In the rows, zero is written as 128.
Each row of numbers belongs to one of the things below and depends on some of the facts about them. Some rows are named. Which thing is each other row?

Some facts about the things:
basem μ:704 θ:c ε:klonar
bebam μ:704 θ:d
bramaflen μ:672 θ:a ε:plaski
brodrobus μ:704 θ:b λ:rigrik,zuskol,gufo ε:bruni
brofun μ:704 θ:c λ:dregum,mosa,somusker
bruni μ:704 θ:b ε:basem
dagran μ:704 θ:d λ:klikluse,flizan,tutuk
daklas μ:704 θ:b λ:voskom
detrik μ:704 θ:c
dibim μ:704 θ:c
digor μ:704 θ:d ε:tulom
dregum μ:704 θ:d
drifek μ:704 θ:e ε:lugos
drosti μ:704 θ:b λ:pafluk,nipar
druskol μ:704 θ:c λ:dregum,komotan,govom,gufo,petom ε:grudes
dunon μ:704 θ:a λ:digor,grevam,bebam,pokletu,kabrizak
fiskal μ:704 θ:b
flaplu μ:672 θ:e λ:goskil,kabrizak ε:fluven
flaskur μ:704 θ:e λ:guze,kegok,govom,traflal
flebran μ:704 θ:d
fleklipok μ:704 θ:a ε:negu
flisos μ:704 θ:e λ:guze,pudil,grarin,bebam
flizan μ:704 θ:a
fluplel μ:704 θ:e ε:stokem
fluven μ:704 θ:c ε:fiskal
goskil μ:672 θ:c ε:brofun
govom μ:704 θ:a ε:kopos
grarin μ:672 θ:e
grestis μ:672 θ:a λ:basem,mego,mistezil,goskil,dibim
grevam μ:704 θ:e
gribrak μ:672 θ:e λ:dregum,plaski,mistezil,somusker,nipar
grovun μ:704 θ:b ε:rigrik
grudes μ:672 θ:b ε:zefek
gufo μ:672 θ:e ε:skame
guze μ:704 θ:a ε:toger
kabrizak μ:704 θ:c
kego μ:704 θ:e λ:grovun,goskil ε:guze
kegok μ:704 θ:a
klikluse μ:704 θ:a
klonar μ:704 θ:c ε:tivi
komotan μ:704 θ:e
kopos μ:672 θ:b λ:grarin,klikluse,pledos,traflal
lugos μ:672 θ:c
mego μ:704 θ:e ε:voflem
mistezil μ:704 θ:d ε:moter
mosa μ:704 θ:d
moter μ:704 θ:b ε:notroton
negu μ:704 θ:c λ:basem,drifek,toger ε:dregum
nipar μ:704 θ:b
notroton μ:704 θ:c ε:grestis
pafluk μ:672 θ:e
petom μ:672 θ:a
plaski μ:672 θ:d ε:dunon
pledos μ:672 θ:b
pokletu μ:704 θ:c ε:tutuk
povom μ:672 θ:d λ:govom,flebran,tutuk
pudil μ:704 θ:c ε:govom
rabe μ:704 θ:b ε:druskol
rigrik μ:704 θ:c
roplu μ:672 θ:a
satra μ:704 θ:c λ:voflem,gufo,lugos ε:digor
skame μ:704 θ:c
somusker μ:672 θ:d
staplogro μ:704 θ:c ε:flaskur
stefim μ:672 θ:a λ:basem,dibim,fluplel
stokem μ:704 θ:d λ:kegok,klonar,notroton,grevam,drifek,pokletu,petom
tivi μ:704 θ:c
toger μ:704 θ:b ε:dagran
traflal μ:704 θ:d ε:zuskol
tulom μ:672 θ:b λ:mosa,flizan,bebam,zefek,pokletu,tutuk
tutuk μ:704 θ:c
vaklok μ:672 θ:b λ:staplogro,komotan,voskom,traflal,dibim
voflem μ:704 θ:e
voskom μ:704 θ:d ε:bramaflen
zefek μ:704 θ:d ε:mego
zibrelor μ:704 θ:a λ:grevam,detrik,pledos,tivi,tutuk ε:nipar
zokla μ:672 θ:e λ:fluven,roplu,detrik,goskil,pafluk,dibim
zuskol μ:672 θ:e ε:daklas

Named rows:
134	110	129	144	168	162	140	139	137	131	147	114	166	124	158	112	123	127	130	107	133	160	114	143	105	125	173	138	140	146	142	167	115	115	123	118	135	169	158	123	134	102	132	130	113	131	120	142 : grovun
125	145	46	116	165	154	152	148	140	114	161	96	149	127	127	140	168	112	150	100	144	151	116	145	129	119	156	132	123	165	119	160	129	100	122	84	138	135	165	129	164	126	155	136	95	113	122	133 : plaski
143	147	93	98	139	149	150	125	145	129	142	109	176	124	140	126	168	137	148	132	148	151	144	132	127	124	173	140	121	167	124	160	116	122	123	106	140	176	158	118	119	129	143	120	101	134	107	132 : gribrak
122	108	127	141	128	148	129	123	129	137	134	116	162	118	137	118	121	137	134	124	131	167	125	138	94	125	186	130	135	151	147	166	124	99	118	119	126	168	161	128	105	98	132	137	108	120	105	154 : fleklipok
138	153	107	105	138	117	154	127	132	125	162	102	167	109	151	145	157	139	145	121	143	148	131	133	123	134	184	132	123	165	114	153	117	125	115	105	124	171	145	127	135	126	140	133	95	122	96	150 : povom
130	121	144	125	167	99	149	131	138	130	156	116	144	114	161	127	160	132	131	116	120	145	111	131	100	142	182	151	151	148	139	167	123	115	114	131	133	135	142	128	156	88	146	135	122	139	101	145 : tutuk
128	88	152	142	130	123	126	116	132	130	143	113	156	125	140	125	119	139	144	132	135	151	117	133	102	131	184	133	128	159	128	178	128	107	118	118	118	169	149	125	117	121	128	136	105	144	92	166 : zibrelor
138	86	149	107	159	117	147	124	125	118	141	112	144	103	154	149	137	133	146	121	136	149	115	127	118	156	187	136	142	157	125	175	119	108	110	136	119	137	144	118	114	126	106	127	103	125	97	153 : dagran
125	132	134	116	141	135	147	122	131	130	148	123	178	123	150	129	154	129	146	128	135	148	116	137	121	134	179	154	153	156	138	170	119	116	122	138	139	138	145	117	140	107	130	128	113	154	84	140 : brofun
145	156	120	107	154	146	151	141	150	131	157	119	171	120	164	138	169	116	146	111	121	154	147	143	125	121	163	132	121	157	125	156	113	117	119	89	126	182	135	134	133	95	139	136	100	118	129	130 : goskil
146	143	107	99	132	130	147	121	151	117	143	111	183	123	132	130	146	125	149	132	140	156	141	134	101	117	164	139	121	155	112	176	127	124	124	116	117	196	139	135	114	123	149	122	93	116	125	135 : grestis
142	111	128	136	169	124	146	129	144	127	145	113	160	115	150	113	163	121	132	114	113	147	116	138	98	132	164	127	148	141	138	166	126	119	119	135	119	139	137	131	136	86	134	123	113	157	121	132 : dibim
145	102	140	139	173	135	118	123	139	130	126	108	155	120	150	136	170	114	146	127	145	168	116	149	106	124	162	141	143	156	135	181	126	110	116	123	111	156	166	124	144	107	148	127	125	169	116	147 : mego
136	106	152	141	165	94	120	115	130	136	139	109	147	110	154	138	163	120	147	130	150	166	116	149	118	121	169	138	145	163	121	166	129	102	109	92	113	143	165	132	138	115	154	133	128	156	99	171 : zefek
125	127	94	129	154	120	132	122	138	138	128	106	150	106	137	125	160	120	122	133	151	163	127	130	95	119	176	158	155	148	149	170	130	116	112	146	131	138	164	114	120	96	152	128	98	163	100	139 : voflem
145	136	119	105	169	121	152	126	148	138	156	105	169	121	143	106	172	129	153	120	137	149	147	130	127	121	161	132	121	155	130	154	121	124	123	129	129	174	156	129	105	116	145	122	103	120	121	134 : pafluk
133	89	111	140	135	92	116	138	127	124	146	104	140	94	137	143	145	116	151	103	100	147	111	122	120	156	188	136	141	146	137	177	126	99	111	110	108	151	163	121	113	123	103	122	104	120	128	150 : guze
131	91	133	104	153	150	147	121	135	125	141	110	144	115	160	116	129	148	138	132	141	147	113	126	109	132	189	147	134	162	135	169	125	110	116	133	133	158	148	121	147	124	136	134	104	162	93	144 : flisos
135	122	140	126	174	88	153	155	137	126	166	97	153	117	141	120	114	140	154	129	120	144	118	145	107	147	162	139	124	138	144	166	115	110	118	140	107	122	152	134	187	91	106	134	124	145	84	161 : klonar
135	125	151	132	175	117	148	123	142	132	153	111	145	125	151	132	151	135	137	126	124	152	117	140	98	122	171	151	146	143	142	171	124	110	115	138	132	121	133	126	130	88	137	130	123	144	109	144 : kabrizak
117	137	65	144	135	142	145	134	129	135	145	108	169	123	135	102	114	139	142	129	140	164	117	142	94	128	183	141	144	149	147	165	115	109	118	119	122	120	160	113	145	107	117	127	94	151	92	150 : brodrobus
132	113	126	144	168	112	153	143	131	137	167	93	159	122	144	105	109	140	151	129	117	158	121	146	105	127	166	127	126	147	147	172	114	109	120	116	115	134	163	127	180	104	113	140	117	122	88	150 : bruni
114	108	141	146	149	103	146	162	151	113	132	115	187	119	123	88	113	121	122	131	141	150	115	130	84	114	189	150	146	147	133	158	127	119	117	92	108	129	170	137	163	115	152	128	114	116	115	149 : moter
134	161	81	103	133	117	152	125	140	132	152	96	161	103	147	132	175	131	145	114	133	147	145	138	109	138	165	149	125	154	130	159	124	122	122	116	122	160	140	134	140	119	141	133	95	123	129	132 : petom
122	139	141	141	126	142	115	119	127	136	134	121	171	107	153	119	149	126	133	121	144	160	117	147	117	136	183	138	144	165	125	160	122	109	117	90	112	141	152	124	169	119	147	136	114	168	93	174 : druskol
137	144	131	99	138	121	154	120	135	135	167	104	167	114	160	106	136	144	137	117	145	148	138	129	124	148	187	121	127	166	121	155	129	126	120	101	128	187	139	124	123	120	146	127	101	141	107	150 : kopos
127	125	136	129	145	111	138	121	135	130	145	101	138	109	141	126	160	133	136	127	122	152	115	142	93	131	178	161	136	141	142	174	132	111	117	139	115	123	141	133	132	98	137	133	111	131	120	154 : kegok
142	106	126	144	172	157	125	139	145	126	135	118	147	117	142	100	148	133	138	119	113	150	125	136	104	124	167	137	131	141	144	163	122	105	122	128	119	153	155	125	135	101	137	124	112	160	124	137 : fluplel

Rows to name:
A row may be one of the things named above.
126	93	147	140	131	139	128	128	132	128	147	114	161	123	130	128	121	139	149	126	140	157	114	136	105	125	186	133	128	160	131	176	126	105	117	123	123	179	154	126	116	123	133	138	109	138	93	161 => zibrelor
122	101	137	113	167	143	138	126	132	119	154	110	137	123	132	117	140	140	140	128	153	146	114	126	123	134	172	151	124	157	128	177	133	110	121	137	135	118	134	115	105	119	118	135	99	134	89	164 => dunon
121	86	136	144	135	119	148	141	134	131	149	116	152	113	159	134	130	138	135	110	114	151	118	143	109	152	185	139	139	156	139	155	120	107	112	98	132	149	145	132	165	94	136	136	123	137	99	161 => pudil
133	114	91	126	153	125	143	126	139	132	132	111	136	104	140	99	156	134	130	124	103	146	127	142	95	126	173	146	148	143	146	168	127	114	119	138	126	139	155	124	161	98	144	135	111	153	126	132 => komotan
119	136	96	144	126	168	145	131	129	131	126	121	175	112	143	116	118	129	129	119	140	159	115	137	106	137	187	146	146	156	142	153	115	105	117	116	140	141	151	116	153	91	126	136	95	151	88	142 => satra
146	136	130	120	150	154	132	131	151	135	143	113	169	124	141	108	157	143	152	128	141	153	139	128	125	127	179	124	122	160	123	154	116	108	121	82	134	188	150	130	107	118	147	124	101	143	116	148 => flaplu
140	150	107	100	128	131	149	126	150	116	143	115	184	119	128	136	138	130	147	130	144	158	144	135	103	118	163	139	124	156	116	172	127	125	120	121	118	179	145	134	102	126	149	124	90	116	126	139 => grestis
144	138	66	94	128	146	149	123	131	128	166	106	170	114	148	114	130	139	145	118	127	158	137	133	121	124	169	129	127	165	118	159	124	122	122	98	120	178	133	117	151	120	138	121	95	151	112	140 => vaklok
129	161	51	138	128	169	154	127	145	138	127	105	155	108	152	110	167	138	131	114	119	163	141	132	118	138	185	132	129	159	146	152	116	107	119	76	141	192	159	127	148	98	150	137	93	122	114	132 => zuskol
133	143	137	146	145	116	146	121	136	136	136	113	142	123	140	112	166	127	138	127	104	144	132	144	95	129	179	140	141	140	143	155	119	105	119	140	138	116	154	131	122	95	157	121	126	128	125	150 => dregum
132	87	153	113	142	152	145	126	128	127	137	113	139	115	159	112	124	143	138	128	134	152	114	127	109	134	190	142	136	161	133	166	122	118	115	131	134	178	145	120	140	120	134	138	104	160	89	144 => flisos
118	129	142	143	127	131	140	134	129	137	141	112	132	104	159	101	146	140	134	108	108	153	118	144	96	154	185	134	129	148	149	157	121	102	121	88	127	149	158	134	149	104	140	140	125	128	121	158 => govom
125	94	126	144	131	104	145	123	130	127	139	104	145	105	156	104	133	137	128	112	101	157	118	146	102	131	186	125	133	142	131	155	125	103	113	89	116	142	157	136	176	99	153	134	123	138	119	160 => traflal
117	135	108	142	136	180	143	128	131	133	126	118	171	110	144	116	116	130	124	124	135	162	116	140	104	141	188	139	146	156	147	156	115	106	119	107	134	129	150	115	162	91	130	134	91	152	90	144 => satra
127	153	57	118	136	116	157	131	145	135	146	97	150	106	134	119	171	123	142	128	126	156	145	137	121	122	165	132	129	150	141	153	122	117	114	93	125	179	162	128	151	101	151	132	97	122	123	133 => gufo
129	94	62	147	158	157	146	142	132	117	130	105	135	109	145	121	140	113	123	102	110	155	116	145	117	128	172	134	125	148	131	164	124	105	116	102	122	135	154	131	177	109	155	138	101	116	116	149 => voskom
126	133	152	117	142	126	147	126	135	124	143	119	172	125	146	119	151	130	146	126	142	147	117	139	115	131	179	164	146	154	132	174	118	118	121	131	137	122	148	117	136	112	140	127	112	152	87	140 => brofun
136	103	127	110	167	98	149	131	142	132	170	108	155	119	153	114	135	139	152	134	123	150	114	131	108	145	165	131	137	146	144	169	119	115	110	143	118	136	140	128	150	89	127	128	126	141	95	149 => tivi
128	103	122	111	138	132	136	121	130	130	129	111	143	114	144	106	125	146	137	132	126	151	117	131	95	129	185	138	140	155	137	168	129	116	116	124	127	144	142	118	140	121	131	134	102	160	90	149 => flaskur
138	113	87	131	176	123	120	153	128	123	133	116	146	105	142	136	137	118	156	103	117	147	114	126	120	160	187	145	138	137	145	176	117	105	120	131	113	115	143	116	111	122	109	113	96	130	128	142 => toger
128	92	71	140	150	161	151	142	131	115	131	104	146	105	150	111	145	115	128	101	112	157	113	144	122	130	168	134	130	148	139	163	126	104	118	104	122	134	159	133	186	110	142	140	103	127	118	150 => voskom
135	117	144	134	167	151	131	136	143	127	130	110	142	115	153	131	155	142	139	116	116	152	121	142	93	133	178	169	127	141	152	161	118	103	123	109	124	141	145	131	171	109	145	134	109	152	117	141 => drifek
130	108	153	144	161	116	139	141	148	116	126	109	179	122	129	107	146	119	140	126	110	152	120	146	93	124	172	143	132	143	131	166	118	104	118	114	117	121	165	136	143	103	153	125	125	124	131	146 => mistezil
127	107	106	136	147	114	135	125	134	125	140	114	163	112	144	117	128	125	133	115	106	154	112	149	106	132	168	134	145	146	132	167	125	115	115	112	115	127	150	133	172	89	143	135	116	156	113	142 => staplogro
126	106	142	143	151	138	141	122	134	132	131	109	137	124	150	110	123	143	131	126	106	156	122	146	101	138	183	131	123	141	138	154	120	98	114	91	131	126	145	134	124	95	144	130	122	128	112	169 => digor
140	142	100	97	133	130	148	120	149	118	142	111	181	120	128	134	149	126	147	132	137	157	143	135	98	123	163	133	127	161	117	171	126	128	121	128	117	193	141	136	107	125	144	128	92	113	118	140 => grestis
140	141	86	96	131	175	151	120	141	126	147	111	186	112	147	136	169	134	148	114	147	154	140	134	116	125	163	128	124	162	117	173	120	121	124	119	124	193	126	124	116	122	131	129	87	127	112	130 => stefim
135	157	81	98	139	109	157	124	146	132	162	108	172	104	134	128	175	118	134	126	142	153	149	130	121	139	159	131	133	155	133	153	122	122	113	137	125	160	135	121	119	89	143	124	93	126	92	133 => lugos
129	109	137	150	164	114	142	145	150	115	122	119	178	122	132	104	133	116	143	130	101	154	121	146	101	115	172	140	134	140	130	164	120	103	118	113	117	125	168	133	147	107	152	120	131	120	129	149 => mistezil
142	121	144	125	164	136	139	120	137	131	156	115	177	126	148	98	135	137	142	129	143	147	119	136	115	128	172	136	145	150	141	171	118	120	126	138	135	146	156	116	102	113	131	117	120	162	95	137 => drosti
115	123	140	146	123	117	142	127	129	138	133	112	137	100	160	104	154	137	133	110	111	153	121	142	99	148	186	142	125	145	142	162	121	107	121	83	127	164	155	135	154	104	145	139	128	120	117	155 => govom
130	107	134	144	166	129	141	142	148	116	126	116	177	127	132	112	148	116	144	123	109	154	119	144	95	123	174	146	132	143	130	166	119	103	118	111	113	121	162	134	145	104	148	120	124	119	127	147 => mistezil
141	143	116	102	157	114	159	118	145	132	158	97	174	113	151	134	175	124	152	116	125	146	144	141	126	127	162	141	126	152	123	153	117	119	120	121	135	157	157	130	135	119	152	122	111	120	129	134 => somusker
137	130	140	135	154	115	148	121	139	134	162	113	170	125	149	104	146	128	148	121	120	150	126	143	99	125	165	147	151	142	148	176	120	116	122	134	139	135	163	116	122	101	146	116	125	139	125	137 => nipar
131	99	142	140	131	164	134	130	143	138	138	119	167	125	153	111	130	138	136	115	99	161	132	148	105	125	176	122	137	142	137	152	116	103	120	95	137	171	146	134	117	90	138	132	128	143	122	147 => fluven
118	134	49	121	145	167	154	146	133	116	161	101	144	123	128	139	159	116	147	103	145	159	117	130	124	120	158	142	122	168	119	162	131	102	122	88	143	175	161	124	150	124	146	141	93	113	105	140 => bramaflen
125	85	151	136	134	127	124	121	131	124	146	114	157	123	140	123	122	146	144	126	143	158	113	135	103	125	187	139	129	158	129	178	124	108	116	109	123	173	146	128	126	121	124	138	115	139	92	166 => zibrelor
131	110	90	132	138	139	141	117	129	136	145	109	150	119	161	93	119	140	119	115	115	156	124	143	90	130	184	130	146	153	139	164	124	120	124	126	129	146	134	116	142	105	130	125	99	162	112	142 => daklas
136	117	132	120	164	150	145	128	136	120	129	110	147	122	135	117	131	144	137	133	144	148	117	135	102	136	189	133	128	150	132	157	124	115	119	142	111	107	126	122	125	122	133	121	109	163	91	166 => stokem
142	155	116	109	150	127	149	139	149	129	157	115	181	119	160	139	160	117	152	105	124	153	145	141	125	120	162	132	122	160	119	153	115	118	122	92	127	173	143	130	145	96	140	132	107	117	125	132 => goskil
142	92	141	151	168	153	121	138	138	121	131	116	165	125	140	117	130	132	149	126	131	152	116	126	120	136	184	130	128	153	140	167	117	102	119	123	118	176	163	116	112	127	99	117	105	152	119	137 => kego
144	140	132	111	164	148	149	141	150	131	152	116	175	122	160	137	172	118	141	105	126	151	144	147	116	121	158	128	122	159	121	156	115	118	121	86	128	192	139	136	142	94	142	131	101	123	126	136 => goskil
128	125	127	145	131	169	122	126	132	130	132	118	161	126	144	125	115	141	135	122	106	155	120	147	100	135	182	128	130	149	132	158	117	100	124	86	125	133	132	132	157	93	123	125	117	168	97	162 => negu
141	151	159	137	147	123	116	117	139	138	152	110	173	112	162	122	168	126	140	116	147	169	132	138	119	122	158	126	131	167	123	155	128	122	113	85	112	183	160	124	118	125	154	120	118	154	107	168 => grudes

